Here is a tiny trained network, its code and every weight. The questions are about switching its units off for an input and a target symbol, where a switched-off unit gives its printed mean instead of its output.

import numpy as np


def w(rows, s, z=0):
    codes = np.array(rows[::2]) - 128.0
    scale = np.full(codes.shape[1], s)
    scale[-1] = z or s
    return codes * scale


def norm(h):
    return h / np.sqrt((h * h).mean(-1, keepdims=True) + 1e-5)


def f(y):
    return np.maximum(y, 0)


def softmax(a):
    e = np.exp(a - a.max(-1, keepdims=True))
    return e / e.sum(-1, keepdims=True)


def log_softmax(a):
    a = a - a.max(-1, keepdims=True)
    return a - np.log(np.exp(a).sum(-1, keepdims=True))


def net(x, mask):
    ids = ['ΛΠΨδξτφ'.index(c) for c in x.split()]
    T = len(ids)
    res = E[ids] + P[:T]
    r = norm(res)
    for j in range(3):
        rows = slice(2 * j, 2 * j + 2)
        q, k, v = (r @ M[0][rows].T for M in (Q, K, V))
        z = softmax(np.where(np.tri(T) > 0, q @ k.T / 2**0.5, -1e9)) @ v
        o = O[0][rows]
        res = res + np.where(mask[j], z, o[:, -1]) @ o[:, :-1]
    y = f(norm(res) @ A[0][:, :-1].T + A[0][:, -1])
    res = res + np.where(mask[3:7], y, B[0][:, -1]) @ B[0][:, :-1]
    return log_softmax(norm(res)[-1] @ U[:, :-1].T + U[:, -1])


Q, K, V, O, A, B = {}, {}, {}, {}, {}, {}
E = w([
[128,29,124,114,45,165],'Λ',
[185,105,153,243,175,117],'Π',
[233,7,161,113,154,211],'Ψ',
[181,204,49,102,116,201],'δ',
[168,132,71,28,193,182],'ξ',
[62,98,93,136,142,238],'τ',
[91,52,114,135,21,161],'φ',
],0.019)
P = w([
[123,254,223,171,102,57],'0',
[169,197,175,122,126,145],'1',
[174,148,187,100,133,141],'2',
[174,159,183,77,128,135],'3',
[164,131,127,116,143,130],'4',
[177,95,121,120,139,121],'5',
[165,108,114,69,139,122],'6',
[143,87,95,102,146,116],'7',
[171,66,59,104,141,91],'8',
[181,77,100,107,161,146],'9',
[209,60,86,94,160,152],'10',
[232,23,37,92,98,215],'11',
],0.0086)
Q[0] = w([
[136,139,147,122,106,176],'H0',
[97,165,187,98,136,129],'H0',
[144,117,126,140,146,195],'H1',
[92,72,4,170,160,142],'H1',
[79,175,170,127,127,24],'H2',
[157,142,42,163,115,145],'H2',
],0.016)
K[0] = w([
[156,135,147,104,115,48],'H0',
[99,242,226,145,117,142],'H0',
[61,113,65,44,101,163],'H1',
[177,52,5,148,127,247],'H1',
[155,116,208,69,45,241],'H2',
[209,162,152,144,130,165],'H2',
],0.013)
V[0] = w([
[24,99,174,44,15,56],'H0',
[80,202,48,5,35,119],'H0',
[164,59,176,90,69,52],'H1',
[19,94,213,183,172,156],'H1',
[83,205,76,153,6,113],'H2',
[116,133,205,230,191,10],'H2',
],0.023)
O[0] = w([
[62,126,24,253,117,158,80],'H0',
[128,221,62,106,53,179,87],'H0',
[137,78,72,220,160,55,59],'H1',
[32,132,192,161,108,235,92],'H1',
[66,54,46,103,198,164,31],'H2',
[245,155,52,121,33,231,254],'H2',
],0.014,0.02)
A[0] = w([
[49,163,146,119,66,63,223],'N0',
[127,216,72,204,101,136,252],'N1',
[115,34,218,237,92,183,60],'N2',
[56,75,150,51,3,20,45],'N3',
],0.023,0.0015)
B[0] = w([
[69,196,84,129,183,133,189],'N0',
[225,135,171,94,99,139,254],'N1',
[151,42,179,202,82,124,212],'N2',
[121,122,110,251,158,163,197],'N3',
],0.026,0.0094)
U = w([
[109,126,73,193,80,110,165],'Λ',
[220,70,158,91,162,178,168],'Π',
[177,88,229,119,135,75,46],'Ψ',
[136,178,95,28,211,133,232],'δ',
[143,243,137,74,181,104,128],'ξ',
[40,143,215,81,96,254,3],'τ',
[152,118,59,210,167,202,98],'φ',
],0.0093,0.0035)

Each question gives the input, a string of symbols that net reads in full, and the target symbol t.
The units are the heads (2 rows each of Q, K, V and O) and the neurons (one row each of A and B). Each row of codes is followed by its name. A weight is (code - 128) times the scale printed after its matrix; where a second scale follows, it is the last column's (O, A, B and U).
mask holds one flag per unit, heads first, then neurons. A switched-off unit (its flag False) gives its mean, the last column of its rows in O or B, instead of its output. The means were averaged over made-up inputs and are rounded, as every weight is.
A unit's drop is (log p(t) with every unit on - log p(t) with that unit switched off) / (log p(t) with every unit on - log p(t) with every unit switched off).
The circuit of an input: a set's keep is (log p(t) with only the set's units on - log p(t) with every unit switched off) / (log p(t) with every unit on - log p(t) with every unit switched off). Starting from all 7 units, units are removed one at a time, each time the one whose removal leaves the highest keep (on an exact tie, the one counted first), for as long as the keep stays at least 0.8.
circuit, biggest first: the units of the circuit, biggest drop first
unit that matters most: the unit with the biggest drop
k most important neurons: the k neurons with the biggest drops, biggest first
drop when u is switched off: that unit's drop, to one decimal
input ξ Ψ φ, target φ: unit that matters most : N3
input δ φ δ Ψ, target δ: 2 most important neurons : (N2, N1)
input ξ Λ δ, target ξ: circuit, biggest first : (H2, H0)
input δ δ φ ξ, target δ: circuit, biggest first : (H2, H0)
input δ Ψ Λ φ Ψ Λ, target Λ: circuit, biggest first : (H1, H0)
input Ψ φ ξ δ φ Λ, target φ: 2 most important neurons : (N3, N0)
input τ τ ξ φ, target φ: circuit, biggest first : (H2, N3)
input Ψ δ Λ ξ Ψ Ψ δ Ψ Ψ δ τ Π, target Ψ: circuit, biggest first : (H0, H2)
input φ Ψ δ Ψ τ ξ, target ξ: circuit, biggest first : (H2, N0)
input δ Ψ τ τ δ Ψ Ψ Λ ξ, target δ: drop when H2 is switched off : 0.4
input δ φ δ δ φ Ψ Λ Λ, target Λ: drop when N1 is switched off : 0.0
input Λ τ φ, target Λ: drop when H0 is switched off : 0.3
